Below are the code and all the weights of a small trained network. Each question names an input and a target symbol and asks about switching units off, where a switched-off unit gives its printed mean instead of its output.

import numpy as np


def w(rows, s, z=0):
    codes = np.array(rows[::2]) - 128.0
    scale = np.full(codes.shape[1], s)
    scale[-1] = z or s
    return codes * scale


def norm(h):
    return h / np.sqrt((h * h).mean(-1, keepdims=True) + 1e-5)


def f(y):
    return y / 2 * (1 + np.tanh(0.7978845608 * (y + 0.044715 * y**3)))


def softmax(a):
    e = np.exp(a - a.max(-1, keepdims=True))
    return e / e.sum(-1, keepdims=True)


def log_softmax(a):
    a = a - a.max(-1, keepdims=True)
    return a - np.log(np.exp(a).sum(-1, keepdims=True))


def net(x, mask):
    ids = ['βδημπσψω'.index(c) for c in x.split()]
    T = len(ids)
    res = E[ids] + P[:T]
    u = 0
    for l in range(2):
        r = norm(res)
        for j in range(2):
            rows = slice(3 * j, 3 * j + 3)
            q, k, v = (r @ M[l][rows].T for M in (Q, K, V))
            z = softmax(np.where(np.tri(T) > 0, q @ k.T / 3**0.5, -1e9)) @ v
            o = O[l][rows]
            res = res + np.where(mask[u + j], z, o[:, -1]) @ o[:, :-1]
        u += 2
        y = f(norm(res) @ A[l][:, :-1].T + A[l][:, -1])
        res = res + np.where(mask[u : u + 4], y, B[l][:, -1]) @ B[l][:, :-1]
        u += 4
    return log_softmax(norm(res)[-1] @ U[:, :-1].T + U[:, -1])


Q, K, V, O, A, B = {}, {}, {}, {}, {}, {}
E = w([
[165,215,222,41,11,218,123,119,107,113,209,182],'β',
[105,162,76,134,160,166,11,3,103,189,149,165],'δ',
[164,152,128,105,71,202,120,247,119,53,131,205],'η',
[55,157,137,191,124,49,125,120,42,111,30,150],'μ',
[130,98,138,118,55,205,207,146,94,180,203,63],'π',
[179,91,221,116,105,199,77,103,143,121,67,120],'σ',
[120,89,133,196,43,130,114,155,168,85,136,67],'ψ',
[130,110,191,244,182,51,130,142,121,165,184,109],'ω',
],0.016)
P = w([
[168,194,168,90,218,100,208,176,144,218,173,141],'0',
[219,225,67,194,39,190,204,41,74,138,154,89],'1',
[189,92,84,132,43,201,155,143,100,134,96,105],'2',
[180,112,143,171,97,159,124,100,101,94,98,102],'3',
[191,80,147,155,122,170,108,96,98,67,121,85],'4',
[139,116,171,192,86,140,131,129,166,54,88,135],'5',
[171,147,171,190,89,118,120,71,117,48,111,119],'6',
[136,155,165,207,60,108,139,79,153,68,120,151],'7',
[140,2,112,134,66,174,113,145,94,133,132,119],'8',
],0.0077)
Q[0] = w([
[101,92,169,155,101,157,172,188,67,104,99,200],'L0H0',
[89,115,173,111,126,67,147,58,83,178,121,144],'L0H0',
[224,173,152,113,157,174,120,173,104,162,149,180],'L0H0',
[72,152,16,109,123,138,99,93,190,74,148,65],'L0H1',
[137,133,34,53,66,125,154,156,149,36,178,116],'L0H1',
[132,133,119,105,1,150,96,23,41,129,165,204],'L0H1',
],0.0072)
K[0] = w([
[64,125,61,94,192,91,56,178,122,180,100,90],'L0H0',
[89,118,163,49,170,126,177,129,94,135,65,156],'L0H0',
[127,146,90,101,146,154,23,87,113,176,138,190],'L0H0',
[88,90,197,191,51,71,168,227,254,134,129,68],'L0H1',
[117,96,184,110,104,115,139,194,133,59,126,110],'L0H1',
[87,178,152,39,239,129,211,141,187,196,122,195],'L0H1',
],0.0068)
V[0] = w([
[105,168,206,137,149,48,130,167,218,114,104,71],'L0H0',
[248,116,186,143,81,109,83,176,84,110,186,137],'L0H0',
[123,232,106,143,118,151,169,110,25,131,67,65],'L0H0',
[136,78,99,106,100,105,30,98,169,162,143,233],'L0H1',
[133,163,191,64,107,167,254,90,11,152,52,155],'L0H1',
[4,188,106,145,149,91,138,201,140,201,183,157],'L0H1',
],0.0044)
O[0] = w([
[132,144,107,149,18,142,191,132,89,182,62,175,4],'L0H0',
[136,103,51,154,117,132,114,95,15,104,61,205,204],'L0H0',
[132,159,118,190,107,153,126,132,176,88,76,59,211],'L0H0',
[174,120,184,186,135,157,144,179,137,139,122,27,227],'L0H1',
[59,169,164,198,89,166,176,199,216,148,129,177,130],'L0H1',
[65,107,161,44,135,59,129,165,170,125,126,2,135],'L0H1',
],0.0075,0.0034)
A[0] = w([
[254,140,144,142,124,180,81,158,100,206,86,164,32],'L0N0',
[82,68,166,53,236,20,55,127,184,71,188,61,227],'L0N1',
[215,46,203,185,102,173,64,55,92,115,173,111,180],'L0N2',
[104,134,193,71,170,92,132,200,90,143,205,212,2],'L0N3',
],0.0055,0.00097)
B[0] = w([
[173,177,131,148,204,2,120,154,205,162,155,45,162],'L0N0',
[133,69,117,121,47,148,166,171,64,162,226,244,164],'L0N1',
[108,73,115,86,123,107,191,168,247,63,114,248,255],'L0N2',
[164,82,75,103,159,160,102,63,51,111,23,51,124],'L0N3',
],0.0082,0.0099)
Q[1] = w([
[131,192,127,100,164,157,128,124,137,145,105,1],'L1H0',
[156,184,113,128,240,139,96,151,112,169,158,69],'L1H0',
[173,126,148,82,190,125,119,140,157,138,45,108],'L1H0',
[141,156,83,97,201,106,185,158,130,166,140,45],'L1H1',
[149,125,34,106,80,104,103,124,114,119,145,157],'L1H1',
[197,130,73,150,134,183,146,104,169,90,119,148],'L1H1',
],0.0079)
K[1] = w([
[99,122,103,190,160,210,48,69,193,71,129,134],'L1H0',
[122,104,108,215,79,145,142,104,160,27,127,139],'L1H0',
[152,119,109,141,111,160,97,95,122,110,148,125],'L1H0',
[156,153,188,211,137,128,163,139,179,106,170,164],'L1H1',
[122,129,100,83,107,140,32,85,97,100,134,128],'L1H1',
[108,129,52,53,254,132,51,96,152,129,184,111],'L1H1',
],0.0078)
V[1] = w([
[232,69,80,137,175,194,76,105,87,39,158,109],'L1H0',
[191,193,149,91,91,110,125,203,2,104,50,205],'L1H0',
[167,112,55,165,42,105,118,134,183,70,93,156],'L1H0',
[87,96,97,84,56,73,124,145,50,144,168,102],'L1H1',
[74,170,93,128,142,244,170,92,133,57,123,102],'L1H1',
[177,128,118,138,116,195,178,217,131,67,123,183],'L1H1',
],0.0071)
O[1] = w([
[192,47,56,220,97,106,75,39,211,84,28,47,86],'L1H0',
[130,84,111,175,112,223,131,153,62,126,151,119,115],'L1H0',
[173,254,95,191,58,148,46,216,240,163,206,79,39],'L1H0',
[162,174,100,80,138,224,54,185,109,19,74,173,2],'L1H1',
[189,81,186,23,199,161,96,98,90,229,76,174,133],'L1H1',
[198,96,172,172,194,83,98,64,109,174,224,62,41],'L1H1',
],0.0074,0.0036)
A[1] = w([
[136,30,197,96,141,56,128,5,99,157,104,118,124],'L1N0',
[163,72,188,125,215,159,201,79,80,175,90,151,9],'L1N1',
[66,124,197,2,191,99,130,119,97,143,74,115,37],'L1N2',
[100,109,126,121,157,183,160,147,164,126,149,130,30],'L1N3',
],0.0077,0.0014)
B[1] = w([
[98,240,93,154,35,119,55,138,203,135,93,91,254],'L1N0',
[144,254,89,140,44,151,202,93,224,183,146,54,181],'L1N1',
[111,172,30,236,229,135,60,26,43,150,67,217,187],'L1N2',
[51,232,78,121,63,222,131,51,137,108,2,33,142],'L1N3',
],0.0078,0.0086)
U = w([
[129,169,137,91,88,199,239,59,120,177,128,44,40],'β',
[150,147,143,66,144,66,133,84,226,115,81,98,163],'δ',
[184,108,159,197,164,155,121,51,61,121,73,37,188],'η',
[90,182,255,17,116,125,133,113,97,128,177,118,252],'μ',
[146,199,28,131,220,177,158,31,138,174,124,156,73],'π',
[161,133,167,172,162,74,190,98,134,156,220,142,139],'σ',
[172,212,96,129,141,168,102,192,138,75,158,128,25],'ψ',
[144,80,113,89,82,118,223,87,61,80,111,179,163],'ω',
],0.006,0.0024)

Each question gives the input, a string of symbols that net reads in full, and the target symbol t.
The units are the heads (3 rows each of Q, K, V and O) and the neurons (one row each of A and B). Each row of codes is followed by its name. A weight is (code - 128) times the scale printed after its matrix; where a second scale follows, it is the last column's (O, A, B and U).
mask holds one flag per unit, layer by layer, with each layer's heads first. A switched-off unit (its flag False) gives its mean, the last column of its rows in O or B, instead of its output. The means were averaged over made-up inputs and are rounded, as every weight is.
A unit's drop is (log p(t) with every unit on - log p(t) with that unit switched off) / (log p(t) with every unit on - log p(t) with every unit switched off).
The circuit of an input: a set's keep is (log p(t) with only the set's units on - log p(t) with every unit switched off) / (log p(t) with every unit on - log p(t) with every unit switched off). Starting from all 12 units, units are removed one at a time, each time the one whose removal leaves the highest keep (on an exact tie, the one counted first), for as long as the keep stays at least 0.8.
units of the circuit, in order: the units of the circuit, biggest drop first
unit that matters most: the unit with the biggest drop
k most important neurons of layer l: the k neurons of layer l with the biggest drops, biggest first
drop of u: that unit's drop, to one decimal
input ω ψ δ η ψ, target ω: unit that matters most : L0H1
input ψ β ψ, target ψ: units of the circuit, in order : [L1H0 L0H1 L0H0 L1H1]
input η δ ψ δ ω δ δ, target η: units of the circuit, in order : [L1H0 L0N3 L0N2]
input ψ δ ψ ψ β δ ψ β, target ψ: units of the circuit, in order : [L0H1 L1H0 L0H0]
input ω π μ δ μ δ δ ω δ, target ω: units of the circuit, in order : [L0H1 L0N1 L1H1 L1N0]
input π δ ψ ψ δ σ, target π: 2 most important neurons of layer 1 : [L1N2 L1N1]
input ψ σ δ σ δ, target ψ: units of the circuit, in order : [L1H0 L0H0]
input ψ β π, target ψ: units of the circuit, in order : [L0H1 L1H0 L1H1]
input δ δ μ, target δ: units of the circuit, in order : [L1H0 L0H0]
input μ σ ψ π σ β δ δ, target μ: units of the circuit, in order : [L1H0 L0H1]
input ψ ψ ω δ δ σ π, target ψ: units of the circuit, in order : [L1H0 L0H0]
input δ δ η, target δ: units of the circuit, in order : [L1H0 L0H0 L1H1]
input η σ η, target η: 2 most important neurons of layer 0 : [L0N2 L0N3]
input μ δ ψ σ δ η, target μ: units of the circuit, in order : [L1H0]
input π δ ψ δ δ μ δ ω, target π: 3 most important neurons of layer 0 : [L0N2 L0N1 L0N0]
input ψ δ ψ δ ψ δ ω ψ μ, target η: 2 most important neurons of layer 1 : [L1N0 L1N1]
input η μ η δ π, target η: 3 most important neurons of layer 0 : [L0N3 L0N2 L0N0]
input β δ δ δ η δ δ δ β, target β: 3 most important neurons of layer 0 : [L0N3 L0N2 L0N0]
input σ ψ μ ψ ψ, target σ: 2 most important neurons of layer 0 : [L0N0 L0N1]
input δ μ δ, target δ: most important neuron of layer 1 : [L1N2]
input π μ ψ, target π: 2 most important neurons of layer 0 : [L0N2 L0N1]
input δ δ σ π π ψ σ σ ω, target δ: 2 most important neurons of layer 1 : [L1N0 L1N2]
input η δ δ ω δ δ ω ω, target η: 2 most important neurons of layer 0 : [L0N3 L0N2]
input β σ δ δ η σ δ, target β: 2 most important neurons of layer 1 : [L1N1 L1N2]
input η ψ σ, target η: drop of L0N3 : 0.5
input ψ μ ω σ ω μ σ, target ψ: drop of L0H0 : 0.4
input δ σ δ δ ψ δ η η, target δ: drop of L0N3 : 0.1
